Below is a small trained network, with its code and all its weights. Each question gives an input and a class and asks what happens when units are switched off, that is, made to give their printed mean instead of their output.

import numpy as np


def w(rows, s, z=0):
    codes = np.array(rows[::2]) - 128.0
    scale = np.full(codes.shape[1], s)
    scale[-1] = z or s
    return codes * scale


def f(y):
    return y / 2 * (1 + np.tanh(0.7978845608 * (y + 0.044715 * y**3)))


def log_softmax(a):
    a = a - a.max(-1, keepdims=True)
    return a - np.log(np.exp(a).sum(-1, keepdims=True))


def net(x, mask):
    res = np.array(x, float).reshape(1, 8) / 4 @ E
    y = f(res @ A[0][:, :-1].T + A[0][:, -1])
    res = res + np.where(mask, y, B[0][:, -1]) @ B[0][:, :-1]
    return log_softmax(res[-1] @ U[:, :-1].T + U[:, -1])


A, B = {}, {}
E = w([
[128,134,129,123,129,130,133,132,130],'x0',
[124,128,132,129,129,122,130,124,128],'x1',
[127,133,132,123,126,126,130,128,123],'x2',
[96,113,64,77,173,192,204,5,106],'x3',
[166,148,224,198,232,180,141,110,59],'x4',
[127,125,48,157,159,59,183,178,16],'x5',
[128,120,129,131,123,130,131,128,126],'x6',
[160,246,93,226,27,133,162,70,144],'x7',
],0.011)
A[0] = w([
[138,145,174,105,110,168,103,107,141,31],'neuron 1',
[124,149,165,164,157,155,92,139,87,9],'neuron 2',
[151,108,177,173,148,141,159,118,116,13],'neuron 3',
[87,130,148,73,85,145,93,105,220,92],'neuron 4',
[109,135,175,116,107,157,122,113,167,73],'neuron 5',
[143,166,207,180,77,62,23,250,143,57],'neuron 6',
[96,42,146,26,207,112,77,199,124,100],'neuron 7',
[93,98,75,90,87,99,96,136,177,70],'neuron 8',
[127,135,164,165,94,117,122,162,131,62],'neuron 9',
[142,247,88,238,39,134,134,100,140,79],'neuron 10',
[114,144,112,106,175,149,136,64,118,60],'neuron 11',
[140,154,124,174,91,116,127,102,138,2],'neuron 12',
[160,114,150,151,110,80,98,207,107,65],'neuron 13',
[163,142,216,191,224,187,130,109,84,92],'neuron 14',
[132,125,124,101,145,120,106,131,119,6],'neuron 15',
[108,145,138,124,135,150,99,120,152,23],'neuron 16',
[121,124,41,67,75,74,143,147,128,84],'neuron 17',
[102,121,70,72,143,173,201,24,92,84],'neuron 18',
[99,48,158,66,162,133,91,177,113,74],'neuron 19',
[103,134,110,120,150,124,130,71,133,37],'neuron 20',
[138,125,92,164,129,19,143,205,67,55],'neuron 21',
[151,129,225,107,104,182,47,78,210,38],'neuron 22',
[109,101,78,60,65,112,105,137,177,55],'neuron 23',
[107,126,100,74,143,172,162,51,113,60],'neuron 24',
[99,128,38,140,152,91,187,137,54,21],'neuron 25',
],0.011,0.0059)
B[0] = w([
[127,130,118,113,177,119,137,141,105,153],'neuron 1',
[136,139,136,154,83,104,87,149,106,150],'neuron 2',
[115,167,128,156,111,83,99,167,123,148],'neuron 3',
[127,122,128,148,217,138,145,190,64,204],'neuron 4',
[141,122,127,136,171,180,159,134,78,162],'neuron 5',
[66,55,143,95,125,197,38,112,249,226],'neuron 6',
[182,144,55,72,72,70,228,1,139,229],'neuron 7',
[129,211,167,185,81,80,73,166,88,181],'neuron 8',
[109,126,105,108,128,160,115,119,169,150],'neuron 9',
[192,121,55,53,65,58,237,7,116,250],'neuron 10',
[100,117,145,136,120,155,97,124,172,170],'neuron 11',
[146,124,138,84,120,109,179,114,125,154],'neuron 12',
[102,111,153,105,134,198,117,115,201,173],'neuron 13',
[85,243,206,151,44,16,56,200,62,216],'neuron 14',
[126,139,128,121,130,126,155,135,137,127],'neuron 15',
[153,132,129,170,167,122,145,126,128,134],'neuron 16',
[83,203,210,164,96,78,79,184,59,189],'neuron 17',
[114,51,146,103,140,190,36,132,239,236],'neuron 18',
[179,130,76,94,77,92,193,57,127,194],'neuron 19',
[127,108,115,107,98,160,123,141,163,150],'neuron 20',
[141,71,106,181,242,206,165,189,84,195],'neuron 21',
[137,92,79,195,235,209,204,183,47,217],'neuron 22',
[127,188,197,176,101,37,69,180,95,191],'neuron 23',
[101,81,118,125,99,162,80,140,192,197],'neuron 24',
[149,111,136,162,235,200,166,177,102,192],'neuron 25',
],0.0087,0.02)
U = w([
[129,121,89,78,83,88,213,17,123,105],'0',
[72,67,145,102,134,190,34,117,241,150],'1',
[85,195,184,148,95,62,55,179,49,9],'2',
[111,89,112,156,255,195,182,174,38,235],'3',
],0.0093,0.0014)

Each question gives the input, the list of numbers given to net, and the class t.
The units are the neurons (one row each of A and B). Each row of codes is followed by its name. A weight is (code - 128) times the scale printed after its matrix; where a second scale follows, it is the last column's (A, B and U).
mask holds one flag per neuron, in row order. A switched-off neuron (its flag False) gives its mean, the last column of its row in B, instead of its output. The means were averaged over made-up inputs and are rounded, as every weight is.
A unit's drop is (log p(t) with every unit on - log p(t) with that unit switched off) / (log p(t) with every unit on - log p(t) with every unit switched off).
The circuit of an input: a set's keep is (log p(t) with only the set's units on - log p(t) with every unit switched off) / (log p(t) with every unit on - log p(t) with every unit switched off). Starting from the 12 units with the biggest drops (on a tie, the unit counted first), units are removed one at a time, each time the one whose removal leaves the highest keep (on an exact tie, the one counted first), for as long as the keep stays at least 0.8.
units of the circuit, in order: the units of the circuit, biggest drop first
top k neurons: the k neurons with the biggest drops, biggest first
drop when u is switched off: that unit's drop, to one decimal
input [8,-6,7,-1,7,-3,7,1], class 2: units of the circuit, in order => neuron 14
input [-8,7,4,-7,5,-1,4,6], class 1: top 4 neurons => neuron 6; neuron 7; neuron 19; neuron 13
input [-3,0,-5,1,-6,5,8,-6], class 0: top 4 neurons => neuron 7; neuron 19; neuron 14; neuron 4
input [-7,-8,8,-7,3,2,6,8], class 0: top 2 neurons => neuron 10; neuron 18
input [-2,-2,7,-6,-2,-6,4,6], class 0: top 2 neurons => neuron 10; neuron 18
input [3,4,7,0,5,-5,8,4], class 2: top 3 neurons => neuron 14; neuron 7; neuron 21
input [2,1,-3,-2,-7,3,1,-5], class 2: top 2 neurons => neuron 17; neuron 10
input [8,2,2,3,-7,-3,-3,-6], class 2: top 2 neurons => neuron 23; neuron 10
input [-2,-8,-3,7,-8,-1,5,6], class 2: top 4 neurons => neuron 17; neuron 23; neuron 6; neuron 8
input [5,8,4,1,-6,7,3,-7], class 0: top 3 neurons => neuron 7; neuron 19; neuron 22
input [-8,5,1,-6,8,2,-8,-7], class 2: top 4 neurons => neuron 14; neuron 10; neuron 2; neuron 3
input [0,-4,-3,7,-8,-2,-6,-2], class 2: top 2 neurons => neuron 23; neuron 17
input [-3,7,-8,5,2,-1,4,-5], class 0: top 2 neurons => neuron 7; neuron 6
input [-5,-2,-7,-6,0,7,-7,3], class 3: units of the circuit, in order => neuron 21
input [6,-2,8,2,7,-6,1,2], class 2: drop when neuron 14 is switched off => 2.7
input [5,-8,-5,-5,4,4,2,-7], class 0: drop when neuron 7 is switched off => 0.8
input [-5,-8,-5,1,6,-8,-2,-2], class 3: drop when neuron 22 is switched off => 4.1
